Each row has a hidden value. The values are split into ranges, and the band after each row names the range that its value falls in. Each part has its own value, ranges and names.
[19, -28, 57, 298, -51, -68, -90, 148, 79, -106, 192, 298, -332, -19, 241, 283, -165, 2, 6, 112, -109, 187, -119, -351, -101, -186, 115, -138, 60, 3, -225, 28, -23, -183, 180, -183, 125, -130, -54, -3, -84, -117, -144, 74, 101, 83, 268, -55, 25, -134, -51] -> S
[62, -30, 38, -72, -24, -77, -105, -12, -69, 49, -20, 78, 58, 174, -144, -199, 35, -79, -385, -20, 275, 98, 163, 267, 83, 26, -292, 74, 28, 7, 88, -63, 108, 42, -58, 147, -90, 24, 93, 102, -96, -48, -9, 1, 25, 398, -151, 25, -46, 74, -302] -> P
[57, -107, 115, 49, 68, -30, 2, 178, 31, 219, -128, 123, -233, 303, 19, -4, 225, -1, 157, 70, 40, 0, 131, 130, -20, -57, -3, 18, 70, 130, 87, 142, 127, -220, -93, -190, 179, 44, -225, 159, 122, -213, -14, -61, -118, -26, 19, -136, 58, -292, 189] -> S
[25, -66, 154, -16, -56, -231, -18, 122, 43, 125, 83, 59, 152, -140, 103, 4, 177, 96, 86, -137, -174, 268, -20, 227, 151, 72, 46, 44, 2, -34, -48, -226, 29, -7, -48, -120, -2, 75, 31, 186, 14, 24, -115, 117, -199, 57, 39, 130, 102, 233, -164] -> F
[161, -258, 89, 116, -121, -135, 45, 41, -49, -99, 202, 163, -84, -197, 216, 91, -229, -162, 66, 195, -13, 269, -380, -171, 46, 123, -12, -238, 21, -259, -8, -88, -90, -87, 295, -97, -1, -180, 226, -433, -76, -20, -51, 69, 106, 223, -17, 172, -194, -20, 18] -> P
[-12, -238, -101, -115, 209, -209, 129, 159, -33, 157, -221, 12, -95, 93, -93, -116, 178, -192, -229, 217, 84, -70, 43, 89, -290, 54, -189, -5, -86, 45, 167, 181, 156, -296, 190, -78, 135, 116, 124, -177, -34, -57, 109, -55, -48, 274, -130, 338, -185, -152, -96] -> P
[53, -156, 309, 15, -80, -212, -86, 6, 30, -39, 44, 0, -82, -23, 96, 14, -64, -51, -179, 66, -129, 258, -108, -77, 59, 45, 88, -99, 56, -52, 102, -76, 32, -18, 300, -13, -65, -227, 187, -257, 0, -156, -137, 16, 28, 164, -25, 161, -142, 53, -85] -> K
[-33, -147, -143, -144, 217, -48, 107, 25, -12, 300, -308, 95, -32, 39, -141, -373, 297, -93, -22, -32, 142, -264, 155, 265, -68, 136, -179, 104, -148, 157, 234, 265, 16, -354, -201, -148, -15, 183, -74, 137, 38, 59, 242, -69, -333, 97, -115, 181, 39, -45, -61] -> Q
[283, 81, 119, -7, -26, -144, 82, 328, -68, -77, -75, -347, 85, -101, -61, -137, -182, 154, -19, 71, -346, 4, -2, -10, -46, 0, -187, 227, -28, 32, 161, -97, 72, 92, 108, 85, 144, -114, 328, -159, 115, -2, -81, -61, 293, 211, -38, 454, -25, 48, 242] -> K
[124, -220, -136, -71, 51, -291, 133, 130, 63, 230, -92, -75, -30, -169, 254, -223, 65, 12, 6, 92, -52, -49, -78, 175, 169, 203, -151, -94, -32, -118, 95, -8, 62, -413, 193, -249, -21, 161, 83, -170, 172, -22, 68, -165, -88, 372, 161, 210, -82, -78, -188] -> F
[177, -183, 144, 62, 211, -114, 148, 185, 22, -89, -61, 449, -199, -78, -28, 172, 172, -56, -119, 90, -24, 84, -130, 48, -286, -92, -25, -153, 94, 96, 96, 68, 42, -185, -133, 11, -109, 155, 71, 277, 36, 76, 8, 80, -131, -57, 124, 190, -167, -254, -51] -> S
[177, 7, -82, 139, 16, 39, -77, 232, 67, 31, -45, 433, -236, 102, -58, 151, 101, 109, 114, 84, 152, 123, -81, 132, 184, -21, -407, -89, 58, -111, 38, 24, -109, -343, -236, -35, -35, 270, -120, 283, 84, -125, -42, -62, -25, 292, 172, -127, -142, -267, -161] -> R
[-89, -157, 306, 118, -85, -370, -106, -49, 138, 25, 111, 241, -161, -48, 254, 38, 126, -62, -318, -109, -114, 435, -12, 7, 3, -69, 226, -224, 208, -22, -2, -215, 51, -81, 282, -129, -125, -130, 66, 71, -72, -99, -235, 78, -157, 90, 244, -31, -21, 80, -464] -> R
[370, -43, 462, 39, -252, 156, -247, 193, -165, -210, 2, 93, -99, 141, -231, 219, -295, 190, 386, -49, -259, 37, -266, -353, 159, -3, -167, -47, 64, -278, 200, 142, -167, -9, -115, 130, 25, -230, 60, -49, 204, -215, -279, -203, 79, 54, -135, -125, -248, -288, 425] -> Q
[40, -432, 423, -82, 91, -379, 12, -10, 103, 103, -172, 59, -216, -105, 220, 5, 198, -264, -387, -37, -98, 31, -59, -215, -402, 46, 273, -242, 156, 69, 118, 192, 231, -343, 302, -188, -81, -129, 181, -18, 111, -45, -13, -47, -335, -50, 142, 175, -171, -119, -349] -> R
[52, 133, 262, -62, -163, 78, -222, -41, -161, -86, -10, 176, -78, 90, -267, -110, -161, 54, 56, -201, -107, -193, 275, -62, 219, -103, -95, -74, 94, -93, 130, -34, -26, 121, 4, 130, -58, -291, -137, 128, 136, -215, 20, -101, 23, 35, -18, -142, -102, -158, 139] -> P
[77, -38, 42, -73, -127, 58, -125, 127, -58, 53, -42, 31, 7, -18, -135, -19, -19, -74, -73, -57, 116, 67, 14, -69, -36, 101, -356, 90, -43, -82, 27, 50, -19, -101, -126, 78, 117, 7, 99, 95, -21, -55, -11, -6, -84, 304, -153, 56, -151, 103, -270] -> P
[31, -205, 201, -181, -43, -201, -28, -103, 154, 198, -66, 19, -81, -116, 210, -195, 287, -92, -384, -122, 182, 228, 75, 240, 111, 173, -106, -26, 82, 65, 145, -84, 116, -158, -90, 63, -170, 48, 76, 160, 117, -91, 48, 46, -354, 234, 5, 53, -113, 198, -616] -> Z
[-98, -121, -87, -151, 79, -282, 167, -109, -12, 106, 134, 6, -13, -85, 208, -313, 170, -114, -302, 36, 122, 76, 179, 281, 3, -18, 166, 2, -54, 147, -26, -138, 136, 87, 120, -1, -52, -73, 16, -35, -124, 22, 118, 178, -87, 121, -39, 203, 141, 214, -215] -> A
[24, -151, -23, -254, 87, -161, 139, -15, 21, 98, -39, -4, -62, -202, 107, -227, 184, -84, -319, 26, 113, -28, 103, 181, -35, 98, -76, -13, -59, 135, 82, -5, 101, -109, -15, 88, -95, 60, 107, 82, 67, 0, 151, 49, -179, 204, -28, 256, -137, 128, -366] -> A
[-93, 48, 198, 36, -213, -204, -278, -137, -14, 11, 150, 59, -50, 215, 17, -78, -54, 36, -50, -144, -45, 193, 198, 14, 305, -116, 16, 8, 57, -216, 28, -191, 47, 158, 179, 65, 18, -319, -162, -168, -59, -298, -75, 70, -1, 179, -76, -114, 142, 86, -40] -> K
[60, 83, 106, 10, -206, -233, -263, 129, 8, 12, 108, -245, 131, 140, 36, -63, -103, 169, -273, -146, -81, 244, 98, -35, 113, -55, -164, 255, -19, -92, -103, -127, 99, 69, 49, 73, 84, -70, 134, 66, -107, -87, -297, -25, 90, 452, -37, 29, 178, 293, -346] -> A
[51, -52, -24, 202, 51, -109, 47, 125, -25, 1, 243, 64, -126, 180, 249, 50, -135, -104, -132, 192, 109, 47, 98, -47, -147, -188, 238, 51, 32, 186, -311, 8, 236, 60, 161, -196, 168, -162, -81, -20, -180, -33, -14, 152, 218, 71, 76, -30, 308, -58, 160] -> Z
[24, -14, 111, -123, -48, -270, -108, -52, 108, 46, -33, 120, -44, -130, 15, -193, 270, 68, -130, -192, 20, 154, 44, 157, 199, 33, -80, 19, -22, -81, 118, -87, -114, -103, -136, 86, -236, -11, 37, 194, 2, -35, 28, 116, -278, 108, 62, 127, 88, 274, -411] -> K
[-101, 59, -137, -151, -113, 80, 67, -61, -204, 71, 221, 196, 140, -31, -149, -256, -22, -185, 113, -58, 230, -14, 282, 284, 208, 59, -79, 13, -34, -61, -54, -237, -32, 291, -62, 62, 45, -191, -184, 41, -158, -31, 219, 209, -35, 76, -247, -45, 70, 178, 39] -> R
[71, -70, 166, 135, -115, 10, 67, 295, -88, -26, 132, 236, 91, -292, -3, 103, -244, -90, 172, -89, -294, 112, -116, -198, -121, 112, 141, -167, 145, -17, -123, -121, -109, -84, 169, -323, 24, -126, 110, 196, -46, 154, -198, -33, -34, -20, 194, -9, -112, -4, -50] -> S
[51, 27, -143, 48, 24, -39, 69, 150, -143, -131, 123, 18, -72, -104, 4, -21, -236, 27, 43, 117, -164, -129, -23, -238, -171, -138, -18, 63, -162, 16, -106, 78, -17, 11, 119, -4, 195, -125, 85, -151, -111, 40, 14, 47, 197, 137, -29, 280, 38, -15, 213] -> F
[-26, -192, -224, 20, 342, -207, 303, -13, -19, 228, -70, 124, -190, 176, 206, -308, 220, -156, -239, 213, 204, -208, 258, 379, -203, -132, 104, 4, -26, 317, 40, 106, 331, -145, 59, -179, 103, 118, -148, -18, -22, 20, 269, 49, -13, 61, 33, 177, 196, -270, 160] -> A
[203, -113, 38, 28, -10, -37, 1, 167, -147, -93, 68, 123, -105, 149, -53, 30, -213, -65, -17, 114, 40, -119, -29, -175, -123, -78, -70, -53, 42, -101, -18, 140, 74, -74, 76, -15, 55, -119, 2, -52, -23, -56, -40, -86, 141, 188, -31, -23, -41, -272, 167] -> Z
[168, -220, 317, -117, -50, -275, -121, 34, 105, -52, -38, 213, -257, -160, 142, 186, 163, 155, 110, -23, -220, 102, -243, -139, 202, 24, 15, -278, 31, -251, 141, 52, -85, -334, 69, 18, -195, 10, 18, -8, 283, -229, -88, -80, -251, 62, 184, 86, -271, -156, -163] -> F
[137, -85, 181, -370, -157, 133, 52, 223, -214, 41, 41, -157, 269, -269, -208, -120, -135, -79, 91, -59, -68, -123, 28, -26, 59, 315, -32, 9, -50, 36, -25, -7, -52, 58, 2, -17, -32, -123, 185, 175, 91, 46, -48, -91, -89, 122, -198, 78, -278, 212, -93] -> F
[-4, 29, -64, -188, -74, 306, 102, 227, -314, 32, -81, 112, 184, -230, -417, -216, -319, -180, 45, -173, -112, -382, 230, -168, -230, 179, -244, -5, 0, 50, 72, 91, -76, -36, -26, -58, 118, -98, 47, 262, 13, 157, 58, -206, -75, 154, -135, 26, -325, -79, -53] -> Q
[37, 46, -66, -67, -40, 221, -68, 206, -176, 59, 14, 195, 161, -40, -303, 16, -123, -72, 208, -122, 53, -249, 138, -84, -48, 87, -208, 122, -102, -25, -144, 127, -38, -71, -237, -87, 107, 8, -133, 313, -54, 74, 108, 10, -137, 88, -148, -43, 17, 33, 29] -> Q
[-229, -16, 348, 1, 17, -333, -296, -163, 212, 129, -28, 246, -162, 159, 69, -12, 395, 140, -235, -200, -89, 280, 196, 191, 269, -124, 287, -54, 36, 125, 24, -72, 23, -114, 58, -88, -249, -59, -182, 272, -17, -247, -157, 103, -343, -39, 160, -92, 170, 187, -374] -> Q
[-34, -220, -49, -20, 73, -173, 95, 68, 117, 231, -73, 151, -193, -84, 199, -50, 278, -136, -40, 133, 121, 167, -44, 172, 5, 119, -89, -118, -14, 33, 54, 1, 40, -329, 79, -184, 69, 131, 2, -46, 41, -101, 100, 60, -198, 168, 64, 140, -121, -16, -264] -> P
[202, 84, 175, -171, -132, -11, -45, 224, -102, 87, -152, -314, 185, -23, -188, -271, -121, 93, -118, -190, -174, -116, 248, 93, 58, 118, -319, 235, 60, 20, 196, -79, 127, 58, -73, 110, 78, -70, 155, 158, 201, -42, -54, -190, 29, 294, -98, 136, -86, 62, -82] -> Z
[188, -168, 116, 29, -53, 86, 163, 248, -177, 68, 34, -111, 203, -311, 36, -115, -319, -282, 37, 20, -88, -162, -59, -170, -278, 235, 68, -6, 36, 127, -136, 44, 100, -37, 167, -313, 147, -184, 279, -15, -19, 249, 62, -26, 60, 37, -22, 196, -53, 69, 104] -> P
[256, -484, 176, -150, -32, -128, 34, 188, -14, 111, 1, 34, -120, 44, 154, 206, 91, -141, 233, 273, 124, 124, -431, -146, -8, 258, -17, -187, -47, -242, 34, 256, 11, -393, 90, -174, 42, 41, 83, -267, 110, -161, -67, -79, -181, 176, -160, 25, -264, -185, 43] -> A
[163, -80, 152, -64, -112, -69, -90, 127, 29, 42, 129, 162, 85, -106, 44, 153, 53, -48, -33, 0, 150, 215, -26, 184, 237, 146, -203, -50, 70, -143, -123, -208, 82, -21, -73, 26, -82, 56, 24, 164, 70, -93, 36, 124, -79, 244, -7, 6, -111, 124, -293] -> P
[62, 51, 176, 47, -197, 30, -204, 198, -114, -130, 192, 204, 45, -67, -124, 231, -273, 66, 208, -116, -218, 9, -30, -321, 85, -30, 31, -68, 22, -189, -204, -29, -102, -9, 79, -93, 24, -191, -62, 151, -32, -71, -181, -19, 13, 81, 63, -120, -38, 6, 11] -> Q
[140, 28, -34, 91, 15, 117, 56, 81, -187, -94, 158, 291, -155, 182, -77, -42, -165, 24, 261, 124, 57, -149, 54, 20, 96, -161, 49, -53, -3, 19, -28, 64, -42, 87, -78, -27, 45, -155, -204, 26, -36, -75, 43, 20, 174, -36, -38, -123, 101, -289, 502] -> Q
[138, -90, 319, -198, -36, -141, -140, -6, -39, -11, 36, -12, 27, 182, -50, -63, 116, 63, -348, -30, 128, 124, 111, 217, 147, -11, 4, 35, 50, 95, 42, -32, 164, 107, -65, 183, -193, -32, 79, 219, 44, -138, -150, -14, -39, 210, -111, -35, -50, 76, -214] -> F
[-41, -89, -52, 122, 131, -174, 26, 273, -16, 167, -7, 139, 28, 128, 38, 44, 25, -78, -189, -18, -41, -62, 197, 22, -299, -93, 68, 39, 68, 159, -224, 63, 259, -222, 109, -337, 161, 134, -82, 322, -103, 81, -98, -50, -52, 158, 176, -23, 164, -126, -175] -> A
[65, 59, 22, -102, -148, 187, 71, 199, -201, -33, 150, 119, 203, -294, -177, -74, -265, -178, 4, -144, -12, -102, 170, -72, -94, 136, -116, 10, 65, 26, -141, -145, -16, 152, -50, -17, 54, -160, 60, 289, -50, 145, 67, 54, -13, 95, -55, 14, -124, 147, -150] -> K
[96, 55, 97, 79, -244, 153, -220, 197, -174, 68, 41, -90, 139, 76, -141, -43, -450, -26, 211, -148, -138, -230, 132, -303, 100, 98, -141, 91, 27, -157, -121, 83, 30, -75, 118, -227, 195, -256, -77, -18, 37, -80, -76, -211, 89, 250, -45, -188, 42, -72, 149] -> Z
[191, -90, 19, -119, 2, -64, -62, 189, -30, 77, -104, 63, -123, 69, -53, -30, 3, -40, -99, 68, 145, -201, 104, 7, 54, 55, -254, -82, 54, -70, 2, 131, 113, -295, 31, -50, -28, 64, -18, 140, 168, -147, 71, -171, 7, 314, 98, -44, -164, -227, -178] -> P
[215, 184, -163, 77, -108, 8, -44, 193, -148, -97, 141, -61, -176, 248, -11, -194, -146, 97, -4, 19, 158, -127, 181, -104, -77, -281, -151, 206, -14, 53, -141, 97, 9, 103, -192, 92, 208, -133, -48, 208, -130, -21, -68, 6, 301, 184, 38, -124, 329, -63, 147] -> P
[315, -158, 340, -216, -147, -117, -79, 119, -34, -210, -9, -254, -36, -291, -12, 88, -129, 19, 42, 44, -211, 42, -332, -431, -75, 131, -103, 72, -149, -205, 133, 144, -99, -22, 25, 253, -16, -276, 383, -314, 123, -81, 3, 66, -32, 92, -220, 453, -219, 213, 37] -> S
[13, -145, -270, -115, 127, -20, 181, 91, 0, 196, -175, 230, 26, -241, -62, -235, 206, -70, -155, -26, 146, 37, -31, 307, -60, 211, -488, 18, -103, 13, 215, 9, -65, -329, -246, 16, -14, 390, 121, 181, 13, 165, 132, -38, -284, 389, -62, 278, -258, 43, -463] -> F
[-135, -28, 44, -138, -82, -41, 34, -37, -114, 153, -35, -181, 180, -142, -94, -439, -37, -219, -253, -153, 10, 4, 229, 66, -123, 155, 7, 151, -60, 177, 80, -54, 16, 121, 111, -56, 72, -239, 192, -26, -173, 111, 50, 61, -104, 133, -210, 209, 46, 379, -228] -> R
[242, 78, 275, 62, -221, 138, -120, 189, -170, -70, 159, 154, 68, -24, -122, 75, -109, 39, 453, -230, -95, -50, 18, -145, 35, -63, 51, 68, 69, -79, -150, -16, -80, 174, -319, -53, 114, -220, -106, 376, 25, 42, -45, 112, -63, -249, -25, -180, 223, 30, 323] -> P
[-151, 14, -235, 126, 33, -196, -27, -6, 74, 166, 105, 319, -288, 169, 252, -103, 124, 47, -204, -23, 131, 50, 294, 190, 108, -216, -50, -118, 95, 49, -131, -93, 136, -224, 72, -162, 77, 138, -313, 244, -30, -155, -31, -43, -44, 302, 315, -237, 127, -204, -353] -> F
[-101, -88, -124, 95, 150, -7, -78, 73, 88, 203, -101, 351, -249, 245, -30, 26, 164, -72, -9, 205, 237, -8, 82, 157, 149, 21, -112, -94, -51, 83, -17, 171, 5, -407, 63, -255, -15, 134, -232, 31, -35, -215, 86, -38, -79, 230, 66, -104, -41, -213, -83] -> K
[-65, 46, 139, -271, -273, 204, -1, -50, -194, 62, 121, 197, 143, -288, -165, -284, -86, -69, -27, -345, -2, 23, 258, 154, 224, 195, -113, -130, 127, 15, 90, -259, -138, 181, -137, 98, -110, -133, -38, 420, 76, 20, -54, -71, -246, 120, -62, -217, -301, 172, -396] -> F
[52, -162, 77, 2, -114, -103, 90, 148, -104, -35, 223, -107, -59, -127, 203, 10, -166, -129, 145, 86, -138, 68, -141, -357, -241, -8, 295, -1, -66, 8, -184, 75, -12, 32, 203, -175, 232, -309, 103, -189, -145, 28, -94, 115, 33, -56, -62, 118, 114, 125, 160] -> Q
[-33, 101, 259, -48, -283, 87, -154, 176, -33, 119, 173, 25, 293, -329, -11, -3, -231, -115, -97, -291, -104, 67, 275, 1, 202, 243, 46, -45, 191, 71, -306, -325, 68, 78, 144, -248, -58, -189, 28, 438, 46, 28, -85, 1, -94, 155, 179, -185, -72, 337, -494] -> R
[180, -197, 342, -38, 19, -259, -52, 110, 79, 210, -169, -272, 34, 121, 134, -186, 117, -58, -296, 8, -2, 76, 74, 176, -2, 128, 47, 91, 103, 163, 105, 35, 278, -141, 141, -165, -36, -56, 198, 1, 129, -78, -72, -95, -47, 179, 14, 124, 63, 44, -129] -> R
[104, -267, 142, -134, -12, -126, -34, 149, 46, 158, -114, 26, -48, -14, 18, 56, 87, -78, 24, 115, 16, 78, -136, 11, 104, 243, -156, -102, -10, -145, 122, 91, 35, -344, 133, -125, -25, 52, 59, -144, 147, -181, -5, -111, -173, 276, -68, 97, -276, -83, -166] -> Z
[246, 64, 23, 19, 10, -3, 44, 238, -175, -31, -58, -150, 117, -37, -153, -225, -200, -7, 32, -36, -99, -283, 105, -64, -164, -28, -101, 201, -48, 92, -11, 104, 64, 41, -61, -57, 109, -129, 167, 93, -13, 156, 66, -36, 171, 66, -37, 226, 178, 10, 269] -> P
